Below are the code and all the weights of a small trained network. Each question names an input and a target symbol and asks about switching units off, where a switched-off unit gives its printed mean instead of its output.

import numpy as np


def w(rows, s, z=0):
    codes = np.array(rows[::2]) - 128.0
    scale = np.full(codes.shape[1], s)
    scale[-1] = z or s
    return codes * scale


def norm(h):
    return h / np.sqrt((h * h).mean(-1, keepdims=True) + 1e-5)


def f(y):
    return np.maximum(y, 0)


def softmax(a):
    e = np.exp(a - a.max(-1, keepdims=True))
    return e / e.sum(-1, keepdims=True)


def log_softmax(a):
    a = a - a.max(-1, keepdims=True)
    return a - np.log(np.exp(a).sum(-1, keepdims=True))


def net(x, mask):
    ids = ['δθμπστψω'.index(c) for c in x.split()]
    T = len(ids)
    res = E[ids] + P[:T]
    u = 0
    for l in range(2):
        q, k, v = (norm(res) @ M[l].T for M in (Q, K, V))
        z = softmax(np.where(np.tri(T) > 0, q @ k.T / 3**0.5, -1e9)) @ v
        res = res + np.where(mask[u], z, O[l][:, -1]) @ O[l][:, :-1]
        u += 1
        y = f(norm(res) @ A[l][:, :-1].T + A[l][:, -1])
        res = res + np.where(mask[u : u + 4], y, B[l][:, -1]) @ B[l][:, :-1]
        u += 4
    return log_softmax(norm(res)[-1] @ U[:, :-1].T + U[:, -1])


Q, K, V, O, A, B = {}, {}, {}, {}, {}, {}
E = w([
[133,91,154,126,115],'δ',
[134,102,135,129,99],'θ',
[85,133,154,124,116],'μ',
[108,133,160,129,94],'π',
[146,115,150,141,87],'σ',
[130,92,130,131,130],'τ',
[243,254,81,189,131],'ψ',
[109,125,148,115,132],'ω',
],0.0091)
P = w([
[150,116,3,219,184],'0',
[177,77,189,104,156],'1',
[183,84,164,130,135],'2',
[181,78,164,146,123],'3',
[176,96,176,145,120],'4',
[181,90,181,147,118],'5',
[166,103,167,169,108],'6',
[171,105,181,152,107],'7',
[177,99,182,161,103],'8',
[163,104,170,168,104],'9',
],0.0014)
Q[0] = w([
[162,153,163,150,115],'0.h1',
[167,117,134,139,2],'0.h1',
[44,123,93,81,213],'0.h1',
],0.0076)
K[0] = w([
[132,181,71,159,103],'0.h1',
[209,176,4,160,178],'0.h1',
[34,59,249,31,116],'0.h1',
],0.0042)
V[0] = w([
[109,130,166,148,216],'0.h1',
[18,155,133,175,126],'0.h1',
[156,251,72,54,120],'0.h1',
],0.0026)
O[0] = w([
[200,179,205,108,59,84],'0.h1',
[219,100,3,64,37,79],'0.h1',
[127,132,180,194,23,2],'0.h1',
],0.0028,0.0019)
A[0] = w([
[129,55,111,141,204,1],'0.n1',
[79,154,177,142,88,237],'0.n2',
[206,49,150,161,140,171],'0.n3',
[94,121,185,118,252,115],'0.n4',
],0.0033,0.00068)
B[0] = w([
[161,255,215,158,140,184],'0.n1',
[183,161,188,85,164,194],'0.n2',
[62,191,155,61,145,255],'0.n3',
[167,130,119,98,15,192],'0.n4',
],0.0041,0.003)
Q[1] = w([
[118,165,175,109,120],'1.h1',
[103,74,1,163,160],'1.h1',
[170,159,254,84,92],'1.h1',
],0.0093)
K[1] = w([
[161,151,74,177,171],'1.h1',
[86,99,254,49,90],'1.h1',
[144,171,60,205,157],'1.h1',
],0.0073)
V[1] = w([
[173,105,150,110,50],'1.h1',
[167,126,156,32,167],'1.h1',
[69,152,254,218,60],'1.h1',
],0.0052)
O[1] = w([
[107,181,150,56,109,102],'1.h1',
[191,104,222,92,79,150],'1.h1',
[3,146,182,199,148,250],'1.h1',
],0.0059,0.0018)
A[1] = w([
[216,86,124,56,98,241],'1.n1',
[2,58,159,121,81,232],'1.n2',
[133,141,84,73,79,205],'1.n3',
[67,115,171,155,219,254],'1.n4',
],0.006,0.0013)
B[1] = w([
[28,121,60,243,66,222],'1.n1',
[150,167,103,142,243,253],'1.n2',
[84,128,132,2,166,162],'1.n3',
[233,43,43,62,76,222],'1.n4',
],0.0042,0.0049)
U = w([
[182,9,99,174,195,3],'δ',
[33,119,120,192,217,190],'θ',
[100,188,105,10,187,54],'μ',
[135,117,254,83,154,187],'π',
[125,54,163,228,46,7],'σ',
[201,90,91,40,52,132],'τ',
[184,192,78,157,139,244],'ψ',
[48,124,51,82,57,228],'ω',
],0.0079,0.00071)

Each question gives the input, a string of symbols that net reads in full, and the target symbol t.
The units are the heads (3 rows each of Q, K, V and O) and the neurons (one row each of A and B). Each row of codes is followed by its name. A weight is (code - 128) times the scale printed after its matrix; where a second scale follows, it is the last column's (O, A, B and U).
mask holds one flag per unit, layer by layer, with each layer's heads first. A switched-off unit (its flag False) gives its mean, the last column of its rows in O or B, instead of its output. The means were averaged over made-up inputs and are rounded, as every weight is.
A unit's drop is (log p(t) with every unit on - log p(t) with that unit switched off) / (log p(t) with every unit on - log p(t) with every unit switched off).
The circuit of an input: a set's keep is (log p(t) with only the set's units on - log p(t) with every unit switched off) / (log p(t) with every unit on - log p(t) with every unit switched off). Starting from all 10 units, units are removed one at a time, each time the one whose removal leaves the highest keep (on an exact tie, the one counted first), for as long as the keep stays at least 0.8.
circuit, biggest first: the units of the circuit, biggest drop first
most important unit: the unit with the biggest drop
k most important neurons: the k neurons with the biggest drops, biggest first
top k neurons in layer l: the k neurons of layer l with the biggest drops, biggest first
input σ μ τ ψ π ω θ ω μ θ, target θ: 3 most important neurons	[1.n4 0.n1 0.n3]
input τ δ μ, target σ: 4 most important neurons	[0.n1 1.n1 0.n3 1.n4]
input ψ τ ω π ω ω μ, target μ: top neuron in layer 1	[1.n1]
input τ τ θ π, target σ: circuit, biggest first	[1.h1 0.h1 0.n1 1.n1]
input ω ψ δ δ σ μ μ δ ω, target ω: circuit, biggest first	[1.h1 1.n1 0.n4]
input π δ σ ω σ θ σ τ σ τ, target μ: 2 most important neurons	[0.n3 0.n1]
input θ μ δ τ δ σ δ θ, target δ: 4 most important neurons	[0.n1 1.n4 0.n2 0.n4]
input δ ω ω, target π: top 3 neurons in layer 0	[0.n1 0.n4 0.n2]
input σ θ τ, target θ: 3 most important neurons	[0.n2 0.n4 0.n1]
input μ π τ μ, target ω: 3 most important neurons	[1.n1 0.n1 0.n3]
input μ μ δ μ τ ω τ, target ω: circuit, biggest first	[0.h1 1.h1 1.n1 0.n3]
input δ σ τ θ σ δ σ σ, target π: 2 most important neurons	[0.n4 1.n1]
input π τ δ μ τ π, target μ: 3 most important neurons	[0.n3 0.n1 0.n4]
input π π δ, target μ: most important unit	0.h1
input σ ω δ, target θ: circuit, biggest first	[1.h1 1.n2]
input δ δ τ, target π: 2 most important neurons	[0.n1 0.n4]
input θ μ δ ω μ τ σ, target δ: 3 most important neurons	[0.n1 1.n4 0.n2]
input ψ δ τ σ τ τ, target τ: 2 most important neurons	[0.n1 1.n2]
input μ ω θ, target ω: top 2 neurons in layer 0	[0.n3 0.n1]
input θ θ σ θ σ ω σ, target δ: top neuron in layer 0	[0.n1]
input τ δ π δ, target σ: 4 most important neurons	[0.n1 1.n1 1.n4 0.n2]
input μ ω τ σ τ, target ω: 4 most important neurons	[1.n1 0.n3 1.n2 0.n4]
input τ σ π σ τ, target σ: 2 most important neurons	[0.n1 1.n1]
input μ τ τ τ δ θ σ τ σ, target ω: top 2 neurons in layer 1	[1.n1 1.n3]
input θ ψ τ, target τ: top 2 neurons in layer 0	[0.n1 0.n3]
input μ τ π, target ω: top 3 neurons in layer 1	[1.n1 1.n3 1.n4]
input δ δ τ δ δ ω π θ, target π: circuit, biggest first	[1.h1]
